Here is a tiny trained network, its code and every weight. The questions are about switching its units off for an input and a class, where a switched-off unit gives its printed mean instead of its output.

import numpy as np


def w(rows, s, z=0):
    codes = np.array(rows[::2]) - 128.0
    scale = np.full(codes.shape[1], s)
    scale[-1] = z or s
    return codes * scale


def norm(h):
    return h / np.sqrt((h * h).mean(-1, keepdims=True) + 1e-5)


def f(y):
    return y / 2 * (1 + np.tanh(0.7978845608 * (y + 0.044715 * y**3)))


def log_softmax(a):
    a = a - a.max(-1, keepdims=True)
    return a - np.log(np.exp(a).sum(-1, keepdims=True))


def net(x, mask):
    res = np.array(x, float).reshape(1, 6) / 4 @ E
    u = 0
    for l in range(2):
        y = f(norm(res) @ A[l][:, :-1].T + A[l][:, -1])
        res = res + np.where(mask[u : u + 5], y, B[l][:, -1]) @ B[l][:, :-1]
        u += 5
    return log_softmax(norm(res)[-1] @ U[:, :-1].T + U[:, -1])


A, B = {}, {}
E = w([
[103,83,119,64,84,58,96],'x0',
[141,81,101,143,129,151,66],'x1',
[153,171,73,122,164,139,82],'x2',
[61,63,135,146,102,174,108],'x3',
[134,62,155,147,75,158,133],'x4',
[167,187,194,133,143,2,67],'x5',
],0.0085)
A[0] = w([
[97,187,217,229,173,135,141,74],'0.n1',
[144,2,121,84,25,111,84,104],'0.n2',
[47,142,251,216,46,78,157,115],'0.n3',
[185,210,178,206,254,73,82,254],'0.n4',
[163,151,46,205,200,214,162,132],'0.n5',
],0.0069,0.0057)
B[0] = w([
[3,50,231,52,163,218,121,149],'0.n1',
[12,41,173,93,236,181,101,183],'0.n2',
[121,133,167,44,99,244,185,181],'0.n3',
[95,163,203,14,80,138,35,254],'0.n4',
[130,16,141,183,245,186,215,183],'0.n5',
],0.0074,0.0092)
A[1] = w([
[65,135,148,7,163,31,166,42],'1.n1',
[136,31,193,153,32,1,120,41],'1.n2',
[86,29,78,112,72,95,73,2],'1.n3',
[161,104,76,131,144,180,245,111],'1.n4',
[111,214,103,83,90,107,71,45],'1.n5',
],0.0067,0.0034)
B[1] = w([
[137,124,23,209,144,132,185,254],'1.n1',
[108,75,129,105,195,253,163,143],'1.n2',
[42,145,194,70,121,152,21,152],'1.n3',
[177,197,55,140,101,122,187,220],'1.n4',
[138,151,59,124,76,135,122,192],'1.n5',
],0.011,0.0037)
U = w([
[82,59,77,226,134,3,123,2],'0',
[177,233,125,46,71,39,54,127],'1',
[192,48,54,233,187,161,233,142],'2',
[36,48,225,51,165,194,113,211],'3',
],0.013,0.0086)

Each question gives the input, the list of numbers given to net, and the class t.
The units are the neurons (one row each of A and B). Each row of codes is followed by its name. A weight is (code - 128) times the scale printed after its matrix; where a second scale follows, it is the last column's (A, B and U).
mask holds one flag per neuron, layer by layer. A switched-off neuron (its flag False) gives its mean, the last column of its row in B, instead of its output. The means were averaged over made-up inputs and are rounded, as every weight is.
A unit's drop is (log p(t) with every unit on - log p(t) with that unit switched off) / (log p(t) with every unit on - log p(t) with every unit switched off).
The circuit of an input: a set's keep is (log p(t) with only the set's units on - log p(t) with every unit switched off) / (log p(t) with every unit on - log p(t) with every unit switched off). Starting from all 10 units, units are removed one at a time, each time the one whose removal leaves the highest keep (on an exact tie, the one counted first), for as long as the keep stays at least 0.8.
circuit, biggest first: the units of the circuit, biggest drop first
most important unit: the unit with the biggest drop
top k neurons: the k neurons with the biggest drops, biggest first
k most important neurons of layer l: the k neurons of layer l with the biggest drops, biggest first
drop when u is switched off: that unit's drop, to one decimal
input [4,-6,0,-8,0,-3], class 2: top 2 neurons : (1.n1; 0.n4)
input [-5,0,1,-8,-5,-2], class 3: circuit, biggest first : (0.n4; 0.n5)
input [0,2,4,-6,1,-1], class 1: most important unit : 0.n2
input [-2,8,8,6,6,-8], class 2: 3 most important neurons of layer 0 : (0.n4; 0.n5; 0.n1)
input [3,-4,-4,2,-6,2], class 1: top 2 neurons : (0.n5; 0.n2)
input [-8,3,0,-7,0,-2], class 3: top 2 neurons : (0.n4; 1.n1)
input [-2,-6,1,3,5,-8], class 2: drop when 0.n4 is switched off : 0.1
input [-5,6,-5,8,-3,-3], class 2: drop when 1.n4 is switched off : 0.1
input [-3,-3,-3,6,-6,-6], class 2: drop when 0.n4 is switched off : 0.1
input [-1,1,8,5,5,6], class 1: drop when 0.n5 is switched off : 0.2
